Here is a tiny trained network, its code and every weight. The questions are about switching its units off for an input and a class, where a switched-off unit gives its printed mean instead of its output.

import numpy as np


def w(rows, s, z=0):
    codes = np.array(rows[::2]) - 128.0
    scale = np.full(codes.shape[1], s)
    scale[-1] = z or s
    return codes * scale


def norm(h):
    return h / np.sqrt((h * h).mean(-1, keepdims=True) + 1e-5)


def f(y):
    return np.maximum(y, 0)


def log_softmax(a):
    a = a - a.max(-1, keepdims=True)
    return a - np.log(np.exp(a).sum(-1, keepdims=True))


def net(x, mask):
    res = np.array(x, float).reshape(1, 8) / 4 @ E
    u = 0
    for l in range(4):
        y = f(norm(res) @ A[l][:, :-1].T + A[l][:, -1])
        res = res + np.where(mask[u : u + 7], y, B[l][:, -1]) @ B[l][:, :-1]
        u += 7
    return log_softmax(norm(res)[-1] @ U[:, :-1].T + U[:, -1])


A, B = {}, {}
E = w([
[148,167,190,57,251,130,93,198,125,168,131,139],'x0',
[137,188,143,140,147,28,144,89,107,90,120,14],'x1',
[128,132,127,130,133,134,143,130,131,129,128,124],'x2',
[134,116,134,126,125,117,134,134,126,127,131,127],'x3',
[122,125,130,125,124,132,124,129,129,127,125,124],'x4',
[123,120,138,132,138,122,131,122,132,123,128,133],'x5',
[128,134,124,128,126,139,122,132,130,122,125,123],'x6',
[203,115,160,126,118,156,146,103,81,142,37,141],'x7',
],0.019)
A[0] = w([
[128,136,152,75,201,137,114,191,98,143,116,147,162],'L0N1',
[138,188,174,47,200,107,121,169,123,160,128,104,11],'L0N2',
[116,110,130,122,152,140,115,175,183,163,183,120,47],'L0N3',
[86,141,113,128,127,118,123,146,171,125,251,120,255],'L0N4',
[100,64,89,130,82,212,138,138,157,155,138,202,195],'L0N5',
[121,128,142,108,144,164,128,167,114,115,156,159,36],'L0N6',
[126,115,141,80,168,174,110,196,132,166,139,182,93],'L0N7',
],0.012,0.0068)
B[0] = w([
[177,119,184,113,59,176,109,105,169,186,160,166,214],'L0N1',
[88,74,145,201,182,111,77,247,2,37,110,103,195],'L0N2',
[85,51,57,79,122,153,68,126,124,118,91,149,167],'L0N3',
[74,126,68,143,161,54,108,159,199,68,201,108,242],'L0N4',
[141,127,213,225,232,85,48,221,30,115,132,106,252],'L0N5',
[104,171,120,99,46,89,174,69,152,178,119,130,152],'L0N6',
[168,183,64,93,57,133,220,58,235,195,92,115,208],'L0N7',
],0.0097,0.016)
A[1] = w([
[181,117,115,67,117,174,122,132,241,148,160,194,102],'L1N1',
[56,140,119,179,104,124,80,197,225,137,200,207,39],'L1N2',
[108,144,69,68,110,114,144,74,254,163,167,114,4],'L1N3',
[131,94,94,201,93,153,154,115,123,105,144,201,118],'L1N4',
[120,123,75,113,92,118,194,37,149,87,105,79,116],'L1N5',
[118,141,107,96,109,136,194,63,97,110,48,108,41],'L1N6',
[59,139,112,162,155,72,99,144,136,107,216,117,35],'L1N7',
],0.0096,0.0044)
B[1] = w([
[117,69,132,25,65,124,148,41,189,179,150,126,182],'L1N1',
[102,40,43,14,167,114,152,148,117,127,114,72,245],'L1N2',
[97,112,68,117,85,133,204,72,173,171,63,254,167],'L1N3',
[162,119,145,109,184,114,88,169,83,66,133,110,159],'L1N4',
[104,157,118,106,52,97,174,76,156,196,131,108,173],'L1N5',
[130,56,46,35,182,160,69,82,124,173,72,151,145],'L1N6',
[161,157,147,165,126,156,120,156,183,102,185,176,249],'L1N7',
],0.0099,0.012)
A[2] = w([
[67,145,63,121,136,117,131,110,194,100,166,122,2],'L2N1',
[119,78,116,167,116,147,149,98,106,122,154,204,110],'L2N2',
[152,151,100,151,162,164,107,149,124,125,159,137,75],'L2N3',
[101,108,57,95,90,142,147,49,111,156,106,96,68],'L2N4',
[125,130,54,131,84,112,152,58,128,113,110,101,95],'L2N5',
[64,181,93,133,105,99,170,109,188,93,190,122,14],'L2N6',
[123,159,162,188,120,121,137,111,1,126,68,114,106],'L2N7',
],0.011,0.0041)
B[2] = w([
[220,161,201,131,89,214,176,109,42,134,83,151,255],'L2N1',
[179,180,112,126,142,185,102,162,96,74,112,23,152],'L2N2',
[79,120,132,113,100,76,161,179,80,157,149,113,166],'L2N3',
[90,31,132,112,232,146,77,154,217,46,172,93,198],'L2N4',
[92,146,53,66,98,70,148,76,248,182,171,166,205],'L2N5',
[224,247,255,220,71,230,230,111,108,144,101,234,248],'L2N6',
[133,96,7,35,125,144,233,131,97,123,12,136,237],'L2N7',
],0.0082,0.0083)
A[3] = w([
[129,91,126,144,149,91,87,207,174,147,225,96,131],'L3N1',
[107,101,96,167,108,83,140,30,119,132,75,84,91],'L3N2',
[42,120,110,91,121,162,106,132,185,118,114,171,2],'L3N3',
[114,154,95,141,143,129,108,46,99,165,127,125,84],'L3N4',
[69,128,97,192,140,63,101,175,150,95,172,79,63],'L3N5',
[188,177,202,124,2,149,162,64,144,169,165,192,134],'L3N6',
[87,83,104,116,127,62,82,185,163,138,180,89,110],'L3N7',
],0.009,0.0048)
B[3] = w([
[33,191,128,101,158,112,83,51,103,35,173,44,255],'L3N1',
[32,112,83,14,208,36,79,230,131,183,59,142,165],'L3N2',
[156,91,69,74,115,59,84,154,109,135,83,41,163],'L3N3',
[126,87,85,73,143,139,148,166,120,111,131,92,135],'L3N4',
[65,211,254,196,163,159,97,92,120,146,212,153,210],'L3N5',
[138,196,169,242,48,192,138,20,152,95,128,135,248],'L3N6',
[20,168,91,160,144,110,140,34,125,73,189,95,228],'L3N7',
],0.007,0.0085)
U = w([
[69,142,143,179,182,106,101,166,92,56,209,102,154],'0',
[73,65,53,36,114,93,154,97,198,162,121,117,197],'1',
[182,84,149,148,161,123,129,182,7,121,28,103,188],'2',
[200,99,208,120,67,201,127,87,147,208,103,163,1],'3',
[117,191,122,195,60,105,208,47,176,110,139,129,35],'4',
],0.015,0.0032)

Each question gives the input, the list of numbers given to net, and the class t.
The units are the neurons (one row each of A and B). Each row of codes is followed by its name. A weight is (code - 128) times the scale printed after its matrix; where a second scale follows, it is the last column's (A, B and U).
mask holds one flag per neuron, layer by layer. A switched-off neuron (its flag False) gives its mean, the last column of its row in B, instead of its output. The means were averaged over made-up inputs and are rounded, as every weight is.
A unit's drop is (log p(t) with every unit on - log p(t) with that unit switched off) / (log p(t) with every unit on - log p(t) with every unit switched off).
The circuit of an input: a set's keep is (log p(t) with only the set's units on - log p(t) with every unit switched off) / (log p(t) with every unit on - log p(t) with every unit switched off). Starting from the 12 units with the biggest drops (on a tie, the unit counted first), units are removed one at a time, each time the one whose removal leaves the highest keep (on an exact tie, the one counted first), for as long as the keep stays at least 0.8.
units of the circuit, in order: the units of the circuit, biggest drop first
top k neurons: the k neurons with the biggest drops, biggest first
k most important neurons of layer l: the k neurons of layer l with the biggest drops, biggest first
input [0,8,-8,8,-5,3,5,-1], class 4: units of the circuit, in order	L0N5
input [-8,0,-3,7,8,3,-8,2], class 2: units of the circuit, in order	L0N7, L0N4, L1N4
input [-8,0,4,1,7,-8,2,-2], class 0: units of the circuit, in order	L0N7, L1N4
input [0,2,-1,8,-8,-8,5,-4], class 4: units of the circuit, in order	L0N5, L2N6
input [7,0,1,-2,-8,5,-7,-7], class 1: 3 most important neurons of layer 0	L0N5, L0N7, L0N1
input [8,4,4,-1,1,-1,-2,1], class 2: top 2 neurons	L0N2, L0N4
input [0,-4,4,-1,-2,-8,0,0], class 0: top 4 neurons	L0N5, L2N1, L2N6, L0N2
input [4,2,1,1,-6,4,-7,1], class 2: top 2 neurons	L0N2, L0N4
input [7,4,0,8,6,-6,2,2], class 2: top 2 neurons	L0N2, L0N4
input [4,-3,-5,-3,-2,-8,-7,-8], class 1: top 2 neurons	L1N2, L0N7
input [6,-2,3,-3,5,8,8,1], class 3: 3 most important neurons of layer 0	L0N4, L0N1, L0N2
input [-7,1,-6,-4,2,5,3,7], class 1: top 3 neurons	L0N2, L0N5, L2N5
input [5,5,8,8,-3,-1,-4,1], class 2: top 2 neurons	L0N4, L2N7
input [-2,-8,-2,-2,-3,8,4,-1], class 0: units of the circuit, in order	L0N5
input [-1,1,-1,-2,-3,-3,-3,-5], class 4: top 3 neurons	L0N5, L0N2, L2N6
input [-2,3,8,5,1,3,8,-6], class 4: top 3 neurons	L0N5, L2N6, L0N2
input [8,0,2,6,-3,-3,-8,-7], class 1: top 4 neurons	L0N5, L0N7, L0N1, L1N2
input [-2,-8,3,5,-3,-1,6,2], class 2: 2 most important neurons of layer 0	L0N5, L0N4
input [4,-1,-1,7,-3,3,-7,4], class 3: 2 most important neurons of layer 0	L0N1, L0N5
input [-4,4,-5,-7,7,-2,-2,-8], class 4: units of the circuit, in order	L2N6
input [-2,2,1,-5,7,-3,-8,2], class 1: 2 most important neurons of layer 0	L0N4, L0N5
input [-1,6,-1,5,7,-5,2,2], class 1: top 2 neurons	L0N4, L0N5
input [7,0,2,2,6,5,6,2], class 3: top 4 neurons	L0N1, L0N5, L0N4, L0N7
input [-8,0,7,0,6,-8,-2,-7], class 0: top 3 neurons	L0N7, L0N5, L0N6
input [-5,-7,-6,-8,-5,-8,-1,1], class 2: 2 most important neurons of layer 0	L0N4, L0N5
